B, the same points and some others measured another way; then each row and its match in B:
B (72 x 31):
[[-139 -102   72   16   -6   31   10   44  -73   -4  145  -67   28   98
    17  -58 -131   40   16 -175   51 -161 -130  -69   36    0   -3    6
  -205  197  155]
 [ 104   15   30  -57 -123 -135  -42 -180   68 -200 -284  205  -10 -100
    28   -3    9  197  124  -19   19  252  -12  290   82   84  -67  -81
  -262   23  -21]
 [ -63    5  116  -77  140   13   27  -77 -187  -42  -22   74  -83 -113
    82   43 -141 -101    9 -106  -47   60 -135  204  102  -49   21  -11
  -147  125  173]
 [ -53 -177   22 -119  146   -9 -219  128  -16  184  230  -45  166  110
  -151  -41 -120    7   78 -205  136 -105   74 -220  208   78  -69   61
    52  -54  192]
 [ 195   91  -89  498 -330   45   44 -180  346 -151   89 -143  -82  -75
    99 -157   97   74 -172  -13 -107  202 -116  326 -283   -6  -37 -177
  -528   97 -277]
 [ 186  158  -70  530 -413  -20   50 -193  327 -208   89 -137  -14  -78
   102 -161  167  169 -179  -28 -115  181  -91  231 -319  -54    8 -202
  -500  125 -364]
 [ -27 -187   98 -140  118  -27 -174   89 -141  121  164    9  114    3
   -70   33  -45 -124   30 -139   93  -97  154 -256  226   26   45   48
   161  -23  228]
 [ -11 -171   74 -209  220   48 -224  112 -128  170  185   14  121   11
   -64   34  -97  -90   60 -150   78 -185   71 -223  175   35    2   74
   130  -61  227]
 [  35  -44  -12   33 -199 -145  -52 -144  150 -164 -234  130   69  -13
   -38  -34   -6  284   86  -79   99  282    9  178  108  105  -67 -107
  -272   84  -25]
 [  14   30   85  -90  -64 -122  -22 -213  -17 -200 -369  241  -12 -203
    83   99   64  129   -1   20   58  345   17  219  167   75   54 -112
  -207  122    5]
 [   5 -102   46  -15   52   69  -94  -44  -53   14   18   29    7  -69
    61   22 -113    0   12 -129   -6   -5  -71   68   27   -3   24  -24
   -91   57  149]
 [ -26 -150   20   34   39  111  -16   29  -13   27  121  -70    7   41
    -5  -30 -163  -51  -10 -151   18  -57  -93   40    9  -17    1  -28
  -149  125  151]
 [  63 -219  -29   59  125  229 -208  123  115  164  314 -184  191   69
   -51  -29  -13 -126  -87 -172   83 -121  118 -302  -73   30  115  -40
    83  -65   21]
 [ -88 -224  166 -300  213   21  -80   81 -229    0   13   69  135   23
   -27   95  -29 -189   86 -146  139  -30  200 -296  228   39  184   14
   244   10  237]
 [ 179  211  -42  475 -230   21   19 -235  253 -129   50  -95  -74 -235
   135  -67  170    4 -289   27 -134  319  -84  318 -217  -63   48 -199
  -443  100 -325]
 [ -42  -69  177 -293  208  -67 -176   69 -234   70   93  107  110  -60
   -12   82   55 -132   42  -69   91 -144  156 -291  254   43   78   75
   157  -37  172]
 [ -30   19   77  -33  120   35   37   -9 -155  -19   99   -6  -23  -47
     8    1 -160  -76   -4 -133  -62  -39 -156  141   42 -116   -3  -18
  -144  144  108]
 [ -54 -169  142 -266  207   25 -137   83 -162   11   70   43  201   35
   -32   63   31 -127   85 -163  137  -58  219 -359  153   48  186    7
   245  -57  128]
 [  25 -150  -95  -72 -151  -16  -49  -23  293 -165 -232   72  181  173
  -146  -79  -55  387  143 -105  211  184  -14   73   43  174  -99 -122
  -334  110  -83]
 [ 250   92  -67  494 -413    2   41 -204  291 -194   39  -89  -98 -132
   127 -127  123   95 -165   25 -151  158  -97  324 -290  -53  -21 -179
  -484  111 -261]
 [ 254  101  -73  514 -360   32    6 -200  307 -141   79 -116  -80 -172
   123 -106  161   36 -235   38 -139  197  -57  276 -276  -49   11 -187
  -442   89 -288]
 [ 209  174 -115  542 -249  118  -69 -239  348 -108   77 -146   42 -201
   141  -82  137  153 -268  -67 -138  294 -108  254 -372  -82   88 -244
  -385   50 -391]
 [-107  -30   65  -78  145   29   31  -14 -111  -21   30   10   13   13
   -18   -4 -189  -10   39 -176   20   50 -144  128  102  -35   -7  -24
  -161  144  138]
 [ -45  -48  140  -87   76   -8   19  -70 -183  -48  -60   95  -98 -142
    97   77  -52 -149  -45  -25   -8   45  -46  113  157   -9   55  -11
  -125  151  191]
 [  -4 -208  179 -273  143  -39 -190   62 -254   77   50  122   72  -89
    20  117   33 -195   42  -55   85 -150  216 -306  266   49  117   72
   242  -36  284]
 [ -26 -111   42   27  -44    1   23  -43  -59  -59  -16   19  -23   -8
    10  -11 -157   26   31 -132    1   37  -98  139   64  -34  -14  -44
  -172  161  163]
 [ 298   66  -32  434 -402   -9   95 -194  254 -264   -5  -70  -78 -141
   104  -96  189  -23 -164   62 -139  224   33  269 -266  -74   65 -212
  -367   93 -298]
 [  62 -158   15  159  -44  104 -238   72   68  162  334 -153  129  -12
    23  -34   69  -70 -134 -115   38 -208  108 -337  -47   20   84   -5
    25  -22   45]
 [ 105  -76   33  119   46   58 -171   42   -6  131  303 -115   86  -75
   -22  -11   35 -186 -124 -107  -22  -60  117 -169   17  -56   71  -22
    71  -55   30]
 [  11   -8   92  -60  165   35  -35  -90 -164   13   -5   78  -94 -172
    77   59 -145 -142   -8  -89  -76   91 -106  246  104  -53    6   -8
   -93   50  180]
 [ 291  160 -106  533 -376  -17   21 -204  348 -171  112 -126  -63 -109
    68 -177  106  114 -139  -16 -174  218  -97  382 -317  -71  -73 -186
  -489   30 -344]
 [  -3 -232   -1 -181  233   62 -221  169  -24  215  237  -56  177  115
  -202  -16 -172  -79   80 -206  133  -93  102 -202  219   51  -60   55
   133  -84  219]
 [ -68  -25  104 -136  119   81  111   26 -185 -108  -21   20   42  -23
    -3   68 -107  -70  -52  -94    8  -44 -114    7   52 -129  113  -73
  -107  270   69]
 [   3 -128   14   38 -272 -106 -131 -173  164 -161 -308  166   72  -63
    82   10   88  331   45  -38  148  214   54   27   76  192   18 -103
  -253  101   20]
 [ 230  136 -140  607 -441    1   51 -159  399 -172  182 -207  -10   -4
    32 -232   70  206 -143  -83 -141  153 -149  309 -370  -86  -83 -200
  -549  103 -365]
 [ -60  -39   83  -34   49   47   34   -1 -126  -39   53    2  -24  -23
    44    8 -121  -32  -18 -105  -16  -87 -145   63   38  -60   18  -19
  -186  194  129]
 [ -80  -60  133  -33    9    7   -3  -21 -143  -30   33   35  -52  -77
   106   38   -8  -84  -69  -36   18 -100  -59  -41   94    8   62    2
  -165  190  155]
 [  51   38   73  -59  -99 -150  -61 -219   13 -190 -318  237  -26 -178
    96   47   63  162   68    1   29  292    8  249  123  101   -5  -79
  -233   40    1]
 [  86  -22   36  -60 -147 -120  -85 -190   72 -189 -323  226   13 -126
    63   29   37  233   96  -10   46  242   10  218   88  110  -27  -89
  -233   39   -1]
 [-103  -58   51   45   33   68  -22  -10  -68   14   96  -42   13   -5
    52  -14 -140   41  -38 -162    8  -73 -163   24   12  -34   18  -28
  -195  185  133]
 [  19   46   -8   39 -160 -132  -82 -164  150 -181 -203  124  121  -21
    -2  -49   23  353  104 -127   72  263  -24  151   18   86  -35 -114
  -266   42 -110]
 [  34  -12    8  -44 -144 -115   14 -151   85 -218 -311  172   45  -52
   -23    9  -22  252   75  -47   75  288  -32  236   99   60  -36 -126
  -283  143  -33]
 [-101 -151   38  -93  148   27 -204  130  -75  148  255  -83  269  115
  -128  -18 -114   64   54 -288  125 -135   72 -353  119  -12   56   16
   160   -9  136]
 [-138  -45  134  -12  -70  -59   36  -49 -130 -114  -35   44   21  -23
    87   20   -1   49  -19 -100   57  -24  -45  -77   86    1   95  -38
  -166  231  107]
 [ 161 -141   30  -37   95  156 -220  117   14  141  275  -79  104  -49
   -10   19   83 -184 -110  -17   16 -261  123 -282  -23    4   71   12
    60  -62   24]
 [ -90 -152   82 -242  247   17 -177  142  -96  151  170   -4  168   68
  -130   29  -51  -94   26 -141  167 -101  115 -295  256   78   18   53
    95   -8  174]
 [   6  -11   30  -56 -108  -77  -49 -155  129 -209 -284  159   76  -40
    45    0   77  243   77  -46  118  261   20  116   49  150   25 -110
  -272   67  -82]
 [  76  -45  100   53   73   74 -147   20  -72   94  239  -62   38 -144
    74   44  125 -244 -179  -20  -18 -115  120 -217   22  -30  140  -10
    45   -4   25]
 [  -7  -37   53  -40   82   35  -19  -36 -100  -17   28   32  -19  -48
    21    3 -167  -10   39 -139  -39   -1 -135  163   45  -54  -25  -18
  -142   95  138]
 [ -73  -60  -18   32   20   32   35   19  -15  -21   88  -60   65  113
   -90  -78 -274  146   79 -247    7   -4 -214  159   18  -84  -87  -47
  -228  177  107]
 [  37  -19   50  -26 -203 -171  -23 -180   76 -228 -301  198    8  -67
    43   -9   50  233  109  -25   73  254   22  197  106  120  -34  -88
  -278   81   -7]
 [ 182  113 -104  598 -454    4  -45 -187  414 -137  139 -174   18  -68
   115 -177  199  222 -211  -36  -74  153  -67  143 -337   10   -3 -193
  -510   90 -362]
 [ 363   72  -36  358 -226   67   70 -236  165 -200  -46  -13 -177 -263
   139  -34   66 -154 -147   71 -237  279  -40  496 -246 -123   33 -187
  -311   17 -197]
 [ -20 -123   79  -32   19   42  -74  -44  -83    9   -1   55  -60  -78
    98   27  -91  -36    4  -73    3  -59  -75   67   74   40    4    9
  -146   96  209]
 [-111 -136  -33   62   99  137   51   74   14   24  213 -161   63  210
   -92 -125 -348   56  108 -326   16  -52 -228  130  -55  -65  -69  -30
  -205  137  150]
 [  61  -39   92  -58  105   51   65  -13 -203  -52   60   21  -58  -95
    11   42 -158 -189   -8  -90 -104  -24  -87  169   45 -163   38  -34
   -45  124  142]
 [ -16 -160   57  -98  -21   20   89   20  -26 -112  -43   34  -57   94
   -23  -42 -133  -34   99  -68   56  -33  -75  131   84   51  -57  -14
  -255  164  162]
 [ -27   15   -6   32 -172 -113  -56 -143  141 -181 -219  114  116    1
    -2  -41   10  365   77 -117  103  229  -51  117   36   94  -28 -116
  -304  118  -85]
 [  77 -221   14   -9  117  208 -155  133   76  117  274 -146  128   58
   -32  -17   35 -208  -83  -93   85 -163  141 -295  -38   52  114  -17
    49  -42   36]
 [   7   -9  130 -172  154   -4  -23  -67 -184  -45  -84  137  -60 -164
    68   95  -42 -137   -4  -18  -17   62  -25  128  156  -13   46   -6
   -74   74  140]
 [-109 -126  130 -165   81  -90 -219   85 -110  107  161   30  151   43
   -32    5   51    2   47 -130  158 -167  147 -375  234  120   31   80
    70  -18  179]
 [ 116  -46   36  116   40   46 -160   35  -15  109  320 -110   70  -56
    -7  -40   13 -154  -70 -124  -55 -112   76 -125  -28  -64   38   -4
    40  -78   23]
 [  52  -51   23  -96 -167  -90    0 -136  127 -273 -357  189   90  -17
     1   14   77  260   96  -11  126  257   48  115   59  123   29 -137
  -259  115  -93]
 [  -1 -224  102 -200  197   29 -287   50 -170  158  112   65  148  -61
    -3   82  -64  -98   80 -181   78  -87  177 -270  189   44   98   55
   295 -136  276]
 [ -42 -291   38  -57  117   94 -337   77  -15  215  201  -47  206   21
    -4   28  -49  -13   26 -227  141 -112  172 -383  112  108  102   34
   229 -118  238]
 [ 138  -19   74  -46  173  123 -111   84  -93   89  281  -70   54  -96
    -7   31   50 -276 -124  -28  -56 -186   71 -154  -13  -93   87   -1
    55  -24   -6]
 [  98  -77  -23   33   95  153 -150  137   57  103  340 -164  208   75
  -101  -56  -27  -44  -55 -170   11 -207   34 -247 -103  -78   51  -36
    28  -22  -68]
 [ 137 -118   15   94   48   90 -132   80    9   95  314 -140  120   -4
   -70  -35   -6 -186  -68 -140  -20  -82  131 -176  -25  -82   78  -34
   106  -66   14]
 [  85   -4   39 -120  -41  -82 -102 -176   38 -148 -305  230   10 -153
    57   54   19  179   85   -7   40  234   -3  230  104  100  -25  -74
  -201   15   11]
 [-130  -53  162 -304  263  -11 -168   77 -206   67   56   80  200  -42
   -27  111   64  -66  -20 -108  156  -81  139 -376  241   47  154   25
   157   35  106]
 [-123 -110  130 -179  240   32 -297   42 -161  172  152   33  193  -65
    45   83   20  -29   -5 -187  122 -113  122 -381  171   74  142   53
   204  -71  182]
 [ -31  -79  181  -70  -45  -36  103  -98 -241 -173 -148  127  -98 -155
   143  106    0 -153  -41   -1  -24   45    4   63  114  -57  155  -55
   -77  226  176]]
Rows of B count from 0, top down.

[-109  165   82  -42  200  136   71  -31   29 -119  238  -16   40 -133
  -75   61 -127   40   59 -255    7    9  146  137 -139  222]  46
[ 266  123  227  -40   67  -90  -34   37  195  277 -100  134 -284  -72
  296 -149  -28  259 -281  -94  -42  -14 -130   -7  -37   28]  31
[ 484  -60  -36  296 -111  127  -75   35  429  536 -219  441   31  294
  238  118  226  488 -180   -9  129 -304  -64 -148  115   58]  8
[-243  110 -196  -35  -68  368  -59  -31   -8  -39  -25  189  243  252
 -268  251   98  492 -212 -192   88  -24  332 -115  -18  -51]  63
[ 185  101  -32  -16  202  261 -145  111  202  149  -50  360  104   39
  -29  122  138  429 -140 -206  -16   37  112  159 -129  181]  29
[-400  151    3 -100  -63   64   38   10  -87 -184  163 -159   44   18
 -303   91    4  156   59    6   -6   23  136 -156 -226  -26]  47
[  45  119   26 -269  260  125  -58  136 -105   59   56   96  -82 -235
  107 -162  -67  290 -239 -153 -159  253   63   84  -69   93]  30
[ -21  235  184 -231  176   70  -83   73  -43   40   50   58 -208 -207
  119 -125 -129  300 -297 -242  -97  189   57   45  -62   53]  11
[ -58   81  131 -176  174   -2   18   92  -94   85   96  -92 -184 -202
  315 -266  -89  199 -380  -92 -181  164   22 -119   49  -77]  24
[-202   69   42 -228  297  -31  159   51 -151 -191  215 -251  -38 -282
   87 -252 -152 -115  -45  -18 -218  203   40   61 -198   58]  34
[ 181  303  108   69   27   -1   39  133  202  101   32  -22 -201 -186
  302 -282 -211   29  -40   68 -191   22  -80  -53  -70   82]  32
[-291  202  -53 -471   32    1   79  117 -349 -205   49 -206 -184 -264
  -87 -319 -144  128 -242   82 -247  390   87    0 -167 -131]  5
[ 496 -248 -152  394 -281  -72  261   43  652  384 -340  275   25  395
  224  -75  490  -55  -63  403   23 -317 -202  236 -131 -131]  9
[-340  168  134 -373   59  -32   24  -11 -393   21  128 -269 -259 -333
  140 -297 -438  206 -214  -83 -122  256  -19 -392   27 -113]  38
[-634 -380 -259  361 -285  -41  525 -156  292 -413  225 -372  485  502
 -577  318  580 -534  453  411  140 -366  146  158 -495 -202]  33
[ 384  130  -72  126   11  255 -100  122  348  252 -157  442   35  198
  133   76  266  484 -355 -138   -6  -83  148  163   53   75]  67
[-119  164  115 -306  345   98 -103  149 -191  -30  193  -21  -86 -327
   54 -140 -135  274 -155 -201 -179  283   71  -12 -126  134]  60
[-226   67  214   93  -63 -180  288  -94  125 -129  270 -319 -137 -106
  -41  -58  -89 -343  249   49   36 -136  -78   53 -239   56]  18
[-191  204  -87  -74   63  220  -82   92  -81  -84  147   24  127   13
 -174   98   -2  378  -55  -95  -53   41  226 -190  -78   79]  43
[ -57  -62  -74  464   58  303  -48  -23  440   55  202  253  480  384
 -341  575  353  255  350 -157  247 -432  202  -42 -214  282]  20
[ 171  169   29   57  117  154  -82    8  104  244   -8  157    3  -42
  200  -21 -239  350  -52 -151   -7  -76    7 -258   41  168]  49
[ -51  147  175 -172  209 -232  151   37   61 -131   19 -243 -217 -217
  163 -322 -130 -168  -60  108 -245  136 -138   89 -350    2]  14
[-233  232  106 -456  159   53  -78   84 -422   -5  153 -133 -237 -378
   68 -246 -337  355 -270 -174 -155  339   69 -238   25    2]  1
[-202  270  261 -352  275  -78  -94   89 -259  -63  187 -200 -271 -351
  147 -230 -264  266 -267 -183 -201  251   23 -218  -94   40]  23
[-148 -473 -159  235 -193 -247  665 -208  335 -182   58 -282  185  310
 -188    3  474 -703  276  408  101 -306  -81  456 -389 -143]  4
[-293  263  -20 -293  -44   22   36  -28 -248 -196   73 -150  -81  -74
 -257  -33 -175  234  -59  -31  -46  119  145 -163 -169   -1]  22
[ 206 -220  -24  299   91 -134  374   19  396   62   52 -119   53  140
  418 -222  317 -317 -172  214 -147 -216  -40  194  -58  -78]  71
[-216  270  -18 -442  145   65   26   80 -334 -140   42 -153 -171 -325
   42 -326 -336  178 -235  -46 -242  377   83  -77 -103  -39]  40
[   7  254  -16 -324  150  171   21  -10 -125 -106   -6  108  -98 -134
  -40  -90 -137  267 -322 -275  -74  212  215  236  -49   91]  54
[ 309   72   48  372 -285  352  -90 -170  451  456  -78  572   80  379
 -115  502  118  549  -26 -406  474 -451  139   12  189  204]  58
[ -88  218   78  -82  306  174 -148  163   30  -82  181   68   59  -93
   -7   42   69  353 -182 -217 -148  108  192    0 -144  146]  25
[ -83    4  104 -181  360  -50  184   78   35 -120  121 -161  -83 -307
  211 -318  -80 -235  -82  -11 -258  248  -64  303 -288   39]  51
[-121  356  253 -161  312  -18 -116  139  -93  -73  246 -171 -181 -335
  184 -186 -280  211 -107 -168 -226  156   31 -224 -125  151]  41
[ 160  265  -59  139  141  358 -111   46  390   82 -138  375  168   87
  -25  125  -87  287   19 -210  -15  -22  111  180 -218  204]  21
[-124 -362 -382  104 -318  -73  637 -129  321 -165 -254 -140  184  322
 -149 -193  357 -605   98  546  -45  -71  -68  514 -399 -331]  70
[-404 -351 -182  452 -496 -180  783 -423  446 -338   64 -383  277  567
 -401  217  366 -819  410  362  297 -556   52  343 -379 -220]  12
[ -96 -554 -292  326 -397 -179  691 -164  417  -18  -87 -199  212  394
 -138  -55  503 -691  302  593  106 -312 -165  381 -338 -273]  7
